Below are the code and all the weights of a small trained network. Each question names an input and a class and asks about switching units off, where a switched-off unit gives its printed mean instead of its output.

import numpy as np


def w(rows, s, z=0):
    codes = np.array(rows[::2]) - 128.0
    scale = np.full(codes.shape[1], s)
    scale[-1] = z or s
    return codes * scale


def norm(h):
    return h / np.sqrt((h * h).mean(-1, keepdims=True) + 1e-5)


def f(y):
    return y / 2 * (1 + np.tanh(0.7978845608 * (y + 0.044715 * y**3)))


def log_softmax(a):
    a = a - a.max(-1, keepdims=True)
    return a - np.log(np.exp(a).sum(-1, keepdims=True))


def net(x, mask):
    res = np.array(x, float).reshape(1, 5) / 4 @ E
    u = 0
    for l in range(3):
        y = f(norm(res) @ A[l][:, :-1].T + A[l][:, -1])
        res = res + np.where(mask[u : u + 7], y, B[l][:, -1]) @ B[l][:, :-1]
        u += 7
    return log_softmax(norm(res)[-1] @ U[:, :-1].T + U[:, -1])


A, B = {}, {}
E = w([
[88,98,24,164,255],'x0',
[129,123,123,119,129],'x1',
[219,182,222,48,245],'x2',
[125,119,126,116,129],'x3',
[188,42,219,210,150],'x4',
],0.0081)
A[0] = w([
[175,65,146,177,63,39],'L0N1',
[79,182,144,141,255,38],'L0N2',
[147,48,158,97,136,49],'L0N3',
[138,147,103,134,137,30],'L0N4',
[58,50,72,185,150,2],'L0N5',
[78,40,114,193,129,10],'L0N6',
[136,54,176,166,146,178],'L0N7',
],0.011,0.0053)
B[0] = w([
[7,59,147,113,172,190],'L0N1',
[122,49,97,45,136,215],'L0N2',
[128,143,112,196,124,132],'L0N3',
[160,101,123,148,206,99],'L0N4',
[84,228,111,191,98,231],'L0N5',
[21,194,167,190,121,203],'L0N6',
[159,147,186,173,149,255],'L0N7',
],0.011,0.0044)
A[1] = w([
[79,147,148,130,86,37],'L1N1',
[157,127,96,119,81,3],'L1N2',
[113,68,127,230,88,83],'L1N3',
[158,100,122,163,253,53],'L1N4',
[118,177,113,135,101,122],'L1N5',
[79,76,142,173,122,61],'L1N6',
[95,111,46,148,48,88],'L1N7',
],0.013,0.0072)
B[1] = w([
[161,76,102,50,62,156],'L1N1',
[129,36,121,151,138,109],'L1N2',
[18,140,131,62,146,231],'L1N3',
[248,58,92,68,87,202],'L1N4',
[155,130,154,77,112,191],'L1N5',
[61,97,139,94,98,178],'L1N6',
[192,103,82,218,130,254],'L1N7',
],0.011,0.0045)
A[2] = w([
[90,142,86,160,20,128],'L2N1',
[228,72,225,200,172,3],'L2N2',
[35,108,75,111,27,104],'L2N3',
[128,186,11,129,57,87],'L2N4',
[212,211,111,46,146,62],'L2N5',
[196,79,93,159,51,54],'L2N6',
[97,203,107,254,194,138],'L2N7',
],0.0098,0.0046)
B[2] = w([
[215,80,142,77,169,243],'L2N1',
[243,170,190,174,129,191],'L2N2',
[196,73,155,106,105,253],'L2N3',
[217,75,137,168,133,234],'L2N4',
[3,171,127,114,92,219],'L2N5',
[187,80,150,50,89,164],'L2N6',
[129,196,42,186,178,231],'L2N7',
],0.011,0.0053)
U = w([
[202,92,111,93,91,244],'0',
[199,121,8,204,149,22],'1',
[79,233,167,19,67,1],'2',
[80,117,45,36,207,92],'3',
[36,38,211,135,71,9],'4',
[56,179,86,193,183,121],'5',
[193,162,209,158,127,67],'6',
],0.015,0.0079)

Each question gives the input, the list of numbers given to net, and the class t.
The units are the neurons (one row each of A and B). Each row of codes is followed by its name. A weight is (code - 128) times the scale printed after its matrix; where a second scale follows, it is the last column's (A, B and U).
mask holds one flag per neuron, layer by layer. A switched-off neuron (its flag False) gives its mean, the last column of its row in B, instead of its output. The means were averaged over made-up inputs and are rounded, as every weight is.
A unit's drop is (log p(t) with every unit on - log p(t) with that unit switched off) / (log p(t) with every unit on - log p(t) with every unit switched off).
The circuit of an input: a set's keep is (log p(t) with only the set's units on - log p(t) with every unit switched off) / (log p(t) with every unit on - log p(t) with every unit switched off). Starting from the 12 units with the biggest drops (on a tie, the unit counted first), units are removed one at a time, each time the one whose removal leaves the highest keep (on an exact tie, the one counted first), for as long as the keep stays at least 0.8.
circuit, biggest first: the units of the circuit, biggest drop first
most important unit: the unit with the biggest drop
top k neurons: the k neurons with the biggest drops, biggest first
k most important neurons of layer l: the k neurons of layer l with the biggest drops, biggest first
drop when u is switched off: that unit's drop, to one decimal
input [1,4,-6,4,5], class 5: most important unit	L0N5
input [1,6,-2,4,6], class 5: circuit, biggest first	(L0N6; L2N7)
input [0,-7,-3,3,5], class 4: top 2 neurons	(L0N1; L1N6)
input [1,4,-6,1,7], class 5: circuit, biggest first	(L0N6; L2N7)
input [-1,-5,6,-6,0], class 2: circuit, biggest first	(L2N5; L0N7)
input [3,8,0,-2,5], class 5: top 2 neurons	(L0N6; L0N7)
input [1,-6,6,6,0], class 3: top 2 neurons	(L0N2; L1N7)
input [6,-6,2,6,4], class 0: top 2 neurons	(L1N4; L0N2)
input [4,-1,-8,7,3], class 5: top 2 neurons	(L0N6; L0N5)
input [7,-6,5,-6,2], class 0: top 2 neurons	(L1N4; L1N3)
input [-7,0,8,-3,-1], class 2: circuit, biggest first	(L2N5; L2N4)
input [-6,-3,4,6,0], class 2: circuit, biggest first	(L2N4; L2N3)
input [3,7,-4,6,-5], class 1: top 2 neurons	(L1N7; L2N7)
input [5,0,2,-1,3], class 0: circuit, biggest first	(L1N4)
input [2,8,8,-3,-2], class 3: circuit, biggest first	(L0N2; L2N5)
input [-5,5,4,6,0], class 2: top 4 neurons	(L1N7; L2N5; L0N7; L2N4)
input [2,6,-8,-6,2], class 5: top 3 neurons	(L0N6; L0N5; L1N3)
input [8,5,2,-4,5], class 0: top 2 neurons	(L1N4; L0N2)
input [5,-6,0,-7,7], class 5: 3 most important neurons of layer 0	(L0N6; L0N7; L0N5)
input [-4,4,0,-3,-7], class 0: circuit, biggest first	(L2N4)
input [5,1,-7,-4,7], class 5: top 2 neurons	(L0N5; L2N7)
input [0,2,6,-1,-4], class 2: 2 most important neurons of layer 2	(L2N5; L2N7)
input [-3,8,-1,-5,8], class 4: top 2 neurons	(L0N1; L1N3)
input [-8,0,-1,-6,-6], class 0: drop when L0N7 is switched off	0.2
input [2,3,-1,1,-8], class 1: drop when L1N4 is switched off	0.3
input [-4,2,-1,6,7], class 4: drop when L0N1 is switched off	0.9
input [7,3,2,3,5], class 0: drop when L0N2 is switched off	0.2
input [8,-6,-2,5,-7], class 1: most important unit	L2N4
